Here is a tiny trained network, its code and every weight. The questions are about switching its units off for an input and a target symbol, where a switched-off unit gives its printed mean instead of its output.

import numpy as np


def w(rows, s, z=0):
    codes = np.array(rows[::2]) - 128.0
    scale = np.full(codes.shape[1], s)
    scale[-1] = z or s
    return codes * scale


def f(y):
    return y / 2 * (1 + np.tanh(0.7978845608 * (y + 0.044715 * y**3)))


def softmax(a):
    e = np.exp(a - a.max(-1, keepdims=True))
    return e / e.sum(-1, keepdims=True)


def log_softmax(a):
    a = a - a.max(-1, keepdims=True)
    return a - np.log(np.exp(a).sum(-1, keepdims=True))


def net(x, mask):
    ids = ['βδηλμξπστφ'.index(c) for c in x.split()]
    T = len(ids)
    res = E[ids] + P[:T]
    u = 0
    for l in range(2):
        r = res
        for j in range(2):
            rows = slice(2 * j, 2 * j + 2)
            q, k, v = (r @ M[l][rows].T for M in (Q, K, V))
            z = softmax(np.where(np.tri(T) > 0, q @ k.T / 2**0.5, -1e9)) @ v
            o = O[l][rows]
            res = res + np.where(mask[u + j], z, o[:, -1]) @ o[:, :-1]
        u += 2
        y = f(res @ A[l][:, :-1].T + A[l][:, -1])
        res = res + np.where(mask[u : u + 8], y, B[l][:, -1]) @ B[l][:, :-1]
        u += 8
    return log_softmax(res[-1] @ U[:, :-1].T + U[:, -1])


Q, K, V, O, A, B = {}, {}, {}, {}, {}, {}
E = w([
[87,110,85,159],'β',
[74,112,110,146],'δ',
[95,165,81,90],'η',
[161,145,183,254],'λ',
[215,98,152,102],'μ',
[117,73,140,152],'ξ',
[74,112,111,146],'π',
[140,118,116,56],'σ',
[98,93,125,127],'τ',
[79,109,107,164],'φ',
],0.01)
P = w([
[119,47,3,234],'0',
[80,105,181,118],'1',
[98,111,156,129],'2',
[109,116,143,135],'3',
[118,122,133,138],'4',
[125,126,129,142],'5',
[132,129,120,145],'6',
[138,134,117,147],'7',
[143,137,114,151],'8',
[146,140,110,150],'9',
[149,144,108,154],'10',
],0.006)
Q[0] = w([
[118,155,70,4],'0.h0',
[194,216,181,101],'0.h0',
[157,110,24,196],'0.h1',
[116,233,148,108],'0.h1',
],0.02)
K[0] = w([
[64,111,44,8],'0.h0',
[218,67,142,55],'0.h0',
[112,209,156,242],'0.h1',
[89,215,78,89],'0.h1',
],0.016)
V[0] = w([
[132,182,41,60],'0.h0',
[3,224,122,190],'0.h0',
[144,63,42,2],'0.h1',
[81,236,72,110],'0.h1',
],0.0077)
O[0] = w([
[155,34,82,76,104],'0.h0',
[135,97,231,115,249],'0.h0',
[89,2,132,171,151],'0.h1',
[188,86,62,138,79],'0.h1',
],0.008,0.0013)
A[0] = w([
[245,119,216,53,69],'0.n0',
[184,174,166,171,4],'0.n1',
[100,194,112,2,129],'0.n2',
[146,214,153,119,223],'0.n3',
[207,136,113,25,159],'0.n4',
[131,52,173,125,126],'0.n5',
[58,163,132,85,142],'0.n6',
[117,142,144,119,4],'0.n7',
],0.019,0.0027)
B[0] = w([
[6,182,40,220,157],'0.n0',
[96,112,230,196,202],'0.n1',
[147,220,141,244,204],'0.n2',
[186,51,85,91,252],'0.n3',
[223,66,185,100,220],'0.n4',
[156,192,138,194,226],'0.n5',
[153,127,58,146,182],'0.n6',
[96,155,122,107,104],'0.n7',
],0.019,0.0036)
Q[1] = w([
[92,186,87,112],'1.h0',
[125,125,42,253],'1.h0',
[205,142,31,208],'1.h1',
[163,45,62,169],'1.h1',
],0.019)
K[1] = w([
[75,166,51,112],'1.h0',
[36,16,84,179],'1.h0',
[76,126,132,3],'1.h1',
[45,53,32,30],'1.h1',
],0.018)
V[1] = w([
[68,38,95,92],'1.h0',
[139,129,255,66],'1.h0',
[143,109,146,135],'1.h1',
[145,135,95,174],'1.h1',
],0.0099)
O[1] = w([
[171,193,144,172,152],'1.h0',
[3,148,164,12,207],'1.h0',
[128,125,154,160,136],'1.h1',
[188,88,124,158,254],'1.h1',
],0.006,0.004)
A[1] = w([
[42,231,82,174,112],'1.n0',
[197,80,53,163,71],'1.n1',
[196,88,158,133,165],'1.n2',
[141,215,22,228,171],'1.n3',
[10,69,23,169,3],'1.n4',
[114,195,23,61,66],'1.n5',
[132,101,45,149,237],'1.n6',
[95,228,28,244,45],'1.n7',
],0.011,0.0073)
B[1] = w([
[54,143,127,85,129],'1.n0',
[97,100,171,71,204],'1.n1',
[159,180,113,105,202],'1.n2',
[71,80,197,173,253],'1.n3',
[152,77,3,113,128],'1.n4',
[169,29,170,129,129],'1.n5',
[170,180,103,177,195],'1.n6',
[145,143,2,113,197],'1.n7',
],0.029,0.017)
U = w([
[95,105,105,82,99],'β',
[45,177,120,83,58],'δ',
[143,137,253,165,144],'η',
[70,123,136,68,104],'λ',
[175,80,104,120,17],'μ',
[171,78,104,115,17],'ξ',
[99,130,51,77,80],'π',
[124,69,122,89,38],'σ',
[200,216,60,117,255],'τ',
[94,131,98,210,208],'φ',
],0.0056,0.0045)

Each question gives the input, a string of symbols that net reads in full, and the target symbol t.
The units are the heads (2 rows each of Q, K, V and O) and the neurons (one row each of A and B). Each row of codes is followed by its name. A weight is (code - 128) times the scale printed after its matrix; where a second scale follows, it is the last column's (O, A, B and U).
mask holds one flag per unit, layer by layer, with each layer's heads first. A switched-off unit (its flag False) gives its mean, the last column of its rows in O or B, instead of its output. The means were averaged over made-up inputs and are rounded, as every weight is.
A unit's drop is (log p(t) with every unit on - log p(t) with that unit switched off) / (log p(t) with every unit on - log p(t) with every unit switched off).
The circuit of an input: a set's keep is (log p(t) with only the set's units on - log p(t) with every unit switched off) / (log p(t) with every unit on - log p(t) with every unit switched off). Starting from the 12 units with the biggest drops (on a tie, the unit counted first), units are removed one at a time, each time the one whose removal leaves the highest keep (on an exact tie, the one counted first), for as long as the keep stays at least 0.8.
units of the circuit, in order: the units of the circuit, biggest drop first
top k neurons: the k neurons with the biggest drops, biggest first
k most important neurons of layer l: the k neurons of layer l with the biggest drops, biggest first
input σ β ξ η η π σ, target η: top 3 neurons -> (0.n4, 0.n0, 0.n5)
input λ ξ β τ, target σ: 2 most important neurons of layer 1 -> (1.n5, 1.n7)
input σ σ μ η σ η, target η: top 3 neurons -> (0.n0, 0.n5, 1.n7)
input σ η λ φ φ, target τ: 3 most important neurons of layer 0 -> (0.n3, 0.n1, 0.n6)
input ξ β δ ξ τ δ σ μ, target φ: 3 most important neurons of layer 0 -> (0.n0, 0.n4, 0.n3)
input φ ξ η σ σ, target η: units of the circuit, in order -> (1.n7)
input ξ λ η η σ μ, target π: 2 most important neurons of layer 0 -> (0.n1, 0.n0)
input η η η η η μ λ η σ, target δ: top 2 neurons -> (0.n4, 0.n0)
input η τ ξ η η σ, target φ: 2 most important neurons of layer 0 -> (0.n0, 0.n3)
input τ ξ η τ τ β ξ ξ τ, target τ: top 4 neurons -> (1.n3, 0.n0, 0.n2, 0.n5)
input ξ λ σ μ η, target λ: 4 most important neurons of layer 0 -> (0.n1, 0.n3, 0.n2, 0.n5)
input η η σ ξ η η, target τ: top 3 neurons -> (1.n3, 0.n0, 0.n1)
input η π ξ σ, target φ: top 3 neurons -> (1.n3, 1.n7, 0.n0)
input τ δ π φ δ η η φ φ σ δ, target τ: units of the circuit, in order -> (1.n3)
input ξ σ η β ξ φ τ σ μ μ, target η: top 4 neurons -> (0.n4, 0.n0, 1.n7, 0.n2)
input λ η η, target λ: 2 most important neurons of layer 1 -> (1.n3, 1.n6)
input μ η σ φ η η ξ μ, target η: 3 most important neurons of layer 1 -> (1.n7, 1.n1, 1.n4)
input τ η ξ η β π λ φ, target τ: units of the circuit, in order -> (0.n3, 0.h1, 1.n3)
input ξ σ τ β β ξ τ τ σ τ τ, target τ: top 4 neurons -> (1.n3, 0.n0, 0.n2, 1.n1)
input η η η, target τ: units of the circuit, in order -> (1.n3)
input μ φ η μ π λ τ, target σ: 2 most important neurons of layer 1 -> (1.n5, 1.n3)
input η η η τ τ η μ μ μ, target τ: 3 most important neurons of layer 0 -> (0.n2, 0.n4, 0.n6)
input σ η π π η, target η: 2 most important neurons of layer 0 -> (0.n0, 0.n2)
input ξ π φ σ ξ η ξ, target τ: 4 most important neurons of layer 0 -> (0.n0, 0.n2, 0.n6, 0.n4)
input σ τ β σ σ σ, target τ: top 3 neurons -> (1.n3, 0.n4, 1.n1)
input ξ η σ σ η σ φ π η π σ, target τ: 3 most important neurons of layer 1 -> (1.n3, 1.n2, 1.n1)
input η δ μ, target φ: most important neuron of layer 0 -> (0.n0)
